Below are the code and all the weights of a small trained network. Each question names an input and a class and asks about switching units off, where a switched-off unit gives its printed mean instead of its output.

import numpy as np


def w(rows, s, z=0):
    codes = np.array(rows[::2]) - 128.0
    scale = np.full(codes.shape[1], s)
    scale[-1] = z or s
    return codes * scale


def f(y):
    return y / 2 * (1 + np.tanh(0.7978845608 * (y + 0.044715 * y**3)))


def log_softmax(a):
    a = a - a.max(-1, keepdims=True)
    return a - np.log(np.exp(a).sum(-1, keepdims=True))


def net(x, mask):
    res = np.array(x, float).reshape(1, 7) / 4 @ E
    y = f(res @ A[0][:, :-1].T + A[0][:, -1])
    res = res + np.where(mask, y, B[0][:, -1]) @ B[0][:, :-1]
    return log_softmax(res[-1] @ U[:, :-1].T + U[:, -1])


A, B = {}, {}
E = w([
[131,128,123,131],'x0',
[128,128,128,127],'x1',
[149,1,125,89],'x2',
[7,113,93,133],'x3',
[128,129,128,127],'x4',
[129,128,125,130],'x5',
[132,85,180,216],'x6',
],0.0098)
A[0] = w([
[122,128,125,130,118],'N0',
[154,148,140,173,134],'N1',
[115,127,122,135,122],'N2',
[124,127,128,128,120],'N3',
[71,254,120,135,59],'N4',
[127,143,125,129,135],'N5',
[132,130,127,130,132],'N6',
[151,146,138,170,129],'N7',
[167,66,145,134,78],'N8',
[103,111,114,91,113],'N9',
[171,60,142,136,69],'N10',
[127,131,128,128,129],'N11',
[135,118,134,131,124],'N12',
[246,133,151,55,68],'N13',
[117,127,131,130,124],'N14',
[95,225,120,146,193],'N15',
[132,129,127,125,136],'N16',
[106,113,117,96,113],'N17',
[119,125,129,118,115],'N18',
[169,204,96,47,43],'N19',
[127,126,129,130,126],'N20',
[154,142,139,169,133],'N21',
[138,133,134,143,126],'N22',
[129,126,126,127,128],'N23',
[129,132,129,124,136],'N24',
[133,130,129,128,134],'N25',
[105,112,115,92,114],'N26',
[172,181,184,194,142],'N27',
[91,62,183,219,26],'N28',
[138,77,150,113,151],'N29',
[101,108,112,86,113],'N30',
[113,125,127,134,123],'N31',
[84,77,70,70,107],'N32',
[119,122,121,116,114],'N33',
[138,145,127,112,119],'N34',
[129,128,130,128,130],'N35',
[17,129,116,193,2],'N36',
[148,142,136,164,127],'N37',
[160,184,109,79,64],'N38',
],0.014,0.0088)
B[0] = w([
[124,128,128,128,126],'N0',
[141,123,187,132,159],'N1',
[124,133,122,129,130],'N2',
[126,132,130,126,126],'N3',
[22,129,68,128,228],'N4',
[134,130,122,133,136],'N5',
[130,126,129,126,130],'N6',
[138,124,180,134,153],'N7',
[181,126,103,126,164],'N8',
[99,135,159,134,153],'N9',
[190,130,105,123,167],'N10',
[127,126,127,131,129],'N11',
[136,133,124,130,129],'N12',
[66,133,9,118,193],'N13',
[124,131,127,126,129],'N14',
[201,114,63,113,250],'N15',
[130,129,124,129,131],'N16',
[103,134,151,139,147],'N17',
[119,127,129,137,126],'N18',
[204,113,101,130,179],'N19',
[129,132,128,127,127],'N20',
[144,127,177,133,154],'N21',
[135,128,141,133,131],'N22',
[129,133,126,131,128],'N23',
[128,124,124,133,132],'N24',
[131,128,128,127,130],'N25',
[98,131,156,137,151],'N26',
[143,132,253,140,207],'N27',
[81,139,5,105,180],'N28',
[135,132,79,123,176],'N29',
[93,133,165,133,159],'N30',
[123,134,123,125,131],'N31',
[65,145,205,148,204],'N32',
[117,133,135,131,129],'N33',
[131,125,117,132,132],'N34',
[129,126,130,125,129],'N35',
[237,117,76,114,182],'N36',
[137,124,169,133,146],'N37',
[171,122,121,134,157],'N38',
],0.039,0.011)
U = w([
[254,91,119,115,218],'0',
[31,138,67,102,138],'1',
[100,140,251,167,5],'2',
],0.0069,0.0013)

Each question gives the input, the list of numbers given to net, and the class t.
The units are the neurons (one row each of A and B). Each row of codes is followed by its name. A weight is (code - 128) times the scale printed after its matrix; where a second scale follows, it is the last column's (A, B and U).
mask holds one flag per neuron, in row order. A switched-off neuron (its flag False) gives its mean, the last column of its row in B, instead of its output. The means were averaged over made-up inputs and are rounded, as every weight is.
A unit's drop is (log p(t) with every unit on - log p(t) with that unit switched off) / (log p(t) with every unit on - log p(t) with every unit switched off).
unit that matters most: the unit with the biggest drop
top k neurons: the k neurons with the biggest drops, biggest first
drop when u is switched off: that unit's drop, to one decimal
input [5,2,-1,-6,7,-1,1], class 2: unit that matters most : N15
input [7,4,-4,0,-2,-3,-6], class 0: top 2 neurons : N19, N15
input [1,3,-6,2,-1,-8,1], class 0: top 4 neurons : N15, N13, N28, N32
input [-8,6,-4,0,-8,-5,0], class 0: top 4 neurons : N15, N13, N32, N28
input [-4,-7,6,-5,-2,-7,0], class 1: top 4 neurons : N13, N15, N36, N19
input [-8,-6,0,7,-6,5,4], class 0: top 3 neurons : N36, N4, N13
input [-6,-1,-1,0,4,-6,5], class 2: top 2 neurons : N15, N36
input [-6,-8,4,-6,7,-6,0], class 1: top 3 neurons : N13, N15, N36
input [0,2,-6,2,-4,6,8], class 0: top 2 neurons : N36, N15
input [-8,7,2,-5,-4,5,-8], class 1: top 3 neurons : N13, N15, N36
input [2,5,-1,-8,-1,-3,2], class 2: top 2 neurons : N27, N15
input [-8,-8,2,-7,-3,6,-2], class 1: drop when N15 is switched off : 0.6
input [4,4,6,-1,-5,7,-4], class 1: drop when N27 is switched off : 0.1
input [-8,3,-8,4,-5,6,4], class 0: drop when N36 is switched off : 1.4
input [-3,8,-2,-8,-4,-1,3], class 2: unit that matters most : N27
